Here is a tiny trained network, its code and every weight. The questions are about switching its units off for an input and a target symbol, where a switched-off unit gives its printed mean instead of its output.

import numpy as np


def w(rows, s, z=0):
    codes = np.array(rows[::2]) - 128.0
    scale = np.full(codes.shape[1], s)
    scale[-1] = z or s
    return codes * scale


def f(y):
    return y / 2 * (1 + np.tanh(0.7978845608 * (y + 0.044715 * y**3)))


def softmax(a):
    e = np.exp(a - a.max(-1, keepdims=True))
    return e / e.sum(-1, keepdims=True)


def log_softmax(a):
    a = a - a.max(-1, keepdims=True)
    return a - np.log(np.exp(a).sum(-1, keepdims=True))


def net(x, mask):
    ids = ['ΔΘΛΞΨαβεμπσφ'.index(c) for c in x.split()]
    T = len(ids)
    res = E[ids] + P[:T]
    r = res
    for j in range(3):
        rows = slice(3 * j, 3 * j + 3)
        q, k, v = (r @ M[0][rows].T for M in (Q, K, V))
        z = softmax(np.where(np.tri(T) > 0, q @ k.T / 3**0.5, -1e9)) @ v
        o = O[0][rows]
        res = res + np.where(mask[j], z, o[:, -1]) @ o[:, :-1]
    y = f(res @ A[0][:, :-1].T + A[0][:, -1])
    res = res + np.where(mask[3:15], y, B[0][:, -1]) @ B[0][:, :-1]
    return log_softmax(res[-1] @ U[:, :-1].T + U[:, -1])


Q, K, V, O, A, B = {}, {}, {}, {}, {}, {}
E = w([
[92,174,140,1,140],'Δ',
[51,176,93,44,229],'Θ',
[106,44,45,111,113],'Λ',
[125,104,133,22,78],'Ξ',
[104,101,195,21,160],'Ψ',
[32,162,161,94,211],'α',
[102,156,34,58,131],'β',
[174,73,86,38,198],'ε',
[101,123,113,176,14],'μ',
[61,23,158,126,189],'π',
[91,123,65,129,207],'σ',
[59,99,149,90,196],'φ',
],0.0075)
P = w([
[18,177,147,195,112],'0',
[31,79,74,42,162],'1',
[18,84,69,44,162],'2',
[41,78,69,36,158],'3',
[76,79,66,28,150],'4',
[90,80,61,26,160],'5',
[116,81,61,23,158],'6',
[133,78,50,17,152],'7',
[142,75,41,15,167],'8',
[161,69,24,14,171],'9',
[181,47,2,25,183],'10',
],0.0044)
Q[0] = w([
[79,89,45,19,198],'h1',
[4,6,40,18,76],'h1',
[30,43,49,36,87],'h1',
[153,137,151,218,34],'h2',
[167,147,182,200,49],'h2',
[95,111,74,61,211],'h2',
[170,217,178,198,89],'h3',
[98,72,94,75,156],'h3',
[174,201,170,192,94],'h3',
],0.013)
K[0] = w([
[123,191,166,246,108],'h1',
[152,144,145,241,42],'h1',
[147,145,143,226,51],'h1',
[124,84,73,61,175],'h2',
[128,93,112,66,156],'h2',
[129,169,148,201,96],'h2',
[111,78,98,73,196],'h3',
[143,178,159,181,59],'h3',
[109,69,87,58,197],'h3',
],0.014)
V[0] = w([
[133,46,120,214,100],'h1',
[126,90,198,116,254],'h1',
[94,228,224,74,158],'h1',
[152,87,220,63,99],'h2',
[166,131,42,17,121],'h2',
[172,51,188,45,47],'h2',
[156,92,49,81,230],'h3',
[139,18,210,125,179],'h3',
[112,191,102,147,90],'h3',
],0.0095)
O[0] = w([
[71,117,104,53,50,139],'h1',
[125,18,141,181,153,4],'h1',
[192,99,69,250,153,98],'h1',
[110,114,29,140,180,33],'h2',
[147,173,177,97,229,167],'h2',
[104,152,34,96,196,39],'h2',
[107,81,213,113,159,108],'h3',
[99,47,77,118,130,21],'h3',
[150,172,137,138,112,190],'h3',
],0.011,0.0027)
A[0] = w([
[122,164,110,133,149,176],'n1',
[127,160,105,132,123,148],'n2',
[124,129,141,89,121,99],'n3',
[157,130,71,206,153,254],'n4',
[52,138,130,88,117,88],'n5',
[111,84,64,153,111,186],'n6',
[88,143,162,103,128,154],'n7',
[133,76,149,126,190,187],'n8',
[106,90,122,124,154,182],'n9',
[244,102,138,186,161,116],'n10',
[196,175,118,130,149,222],'n11',
[116,58,175,173,69,193],'n12',
],0.011,0.0029)
B[0] = w([
[153,104,125,87,129,183],'n1',
[135,105,136,84,144,184],'n2',
[94,160,105,189,99,205],'n3',
[138,159,27,202,149,186],'n4',
[81,103,128,173,70,249],'n5',
[104,122,15,62,78,148],'n6',
[119,139,140,132,65,230],'n7',
[64,115,156,97,209,255],'n8',
[111,105,111,80,152,179],'n9',
[3,193,170,253,66,219],'n10',
[214,207,135,100,202,229],'n11',
[229,18,131,132,103,213],'n12',
],0.0065,0.005)
U = w([
[1,167,145,106,44,184],'Δ',
[158,158,96,89,100,185],'Θ',
[213,210,194,111,166,146],'Λ',
[255,136,72,87,190,191],'Ξ',
[138,69,87,86,109,3],'Ψ',
[62,100,162,75,207,187],'α',
[128,113,111,179,91,100],'β',
[219,78,191,117,84,181],'ε',
[145,93,101,131,126,119],'μ',
[92,141,183,184,129,47],'π',
[121,181,126,175,158,64],'σ',
[76,126,68,135,144,38],'φ',
],0.0053,0.0027)

Each question gives the input, a string of symbols that net reads in full, and the target symbol t.
The units are the heads (3 rows each of Q, K, V and O) and the neurons (one row each of A and B). Each row of codes is followed by its name. A weight is (code - 128) times the scale printed after its matrix; where a second scale follows, it is the last column's (O, A, B and U).
mask holds one flag per unit, heads first, then neurons. A switched-off unit (its flag False) gives its mean, the last column of its rows in O or B, instead of its output. The means were averaged over made-up inputs and are rounded, as every weight is.
A unit's drop is (log p(t) with every unit on - log p(t) with that unit switched off) / (log p(t) with every unit on - log p(t) with every unit switched off).
The circuit of an input: a set's keep is (log p(t) with only the set's units on - log p(t) with every unit switched off) / (log p(t) with every unit on - log p(t) with every unit switched off). Starting from the 12 units with the biggest drops (on a tie, the unit counted first), units are removed one at a time, each time the one whose removal leaves the highest keep (on an exact tie, the one counted first), for as long as the keep stays at least 0.8.
units of the circuit, in order: the units of the circuit, biggest drop first
top k neurons: the k neurons with the biggest drops, biggest first
which heads matter: for each layer, one digit per head in row order, 1 if its drop is at least 0.15 and else 0, layers parted by /
input ε ε Θ Ξ Θ Ξ ε φ β Δ, target α: which heads matter -> 111
input ε Θ ε μ σ ε Ψ, target Δ: units of the circuit, in order -> h1; n5
input ε Ψ Ξ, target α: which heads matter -> 111
input σ ε ε Λ β ε σ ε ε Ψ, target ε: units of the circuit, in order -> h2; n12; h1
input σ β Θ Ψ σ Ξ β α σ Ξ ε, target ε: which heads matter -> 010
input β ε ε σ α, target Λ: units of the circuit, in order -> h1; h3; h2; n11
input α ε σ, target β: units of the circuit, in order -> h1; h2; n10; n12
input Δ ε α ε σ ε σ ε α σ, target σ: top 3 neurons -> n10; n4; n11
input σ ε ε ε σ σ σ ε, target ε: which heads matter -> 010
input π β ε ε Δ Ψ σ ε, target Ψ: top 2 neurons -> n6; n12
input ε Ψ ε Ψ, target α: which heads matter -> 111
input μ μ φ ε μ π Λ Ψ, target Δ: units of the circuit, in order -> h1; h2
input ε σ ε ε Θ ε Ψ β σ β ε, target α: units of the circuit, in order -> h3; n8; h1; h2
input ε φ Ψ β, target α: units of the circuit, in order -> h3; h1; h2; n8
input Δ Λ ε, target σ: which heads matter -> 100
input α ε σ φ, target β: which heads matter -> 110
input π ε Λ ε β, target Ψ: which heads matter -> 111
input Δ ε ε ε ε Ψ σ ε Ψ, target σ: which heads matter -> 100
input Ξ φ β β, target Ξ: which heads matter -> 110
input β ε ε ε Λ, target Λ: which heads matter -> 111
input Ψ Θ Δ, target φ: top 2 neurons -> n4; n6
input ε α π, target α: top neuron -> n8
input β ε σ σ, target Λ: top neuron -> n11
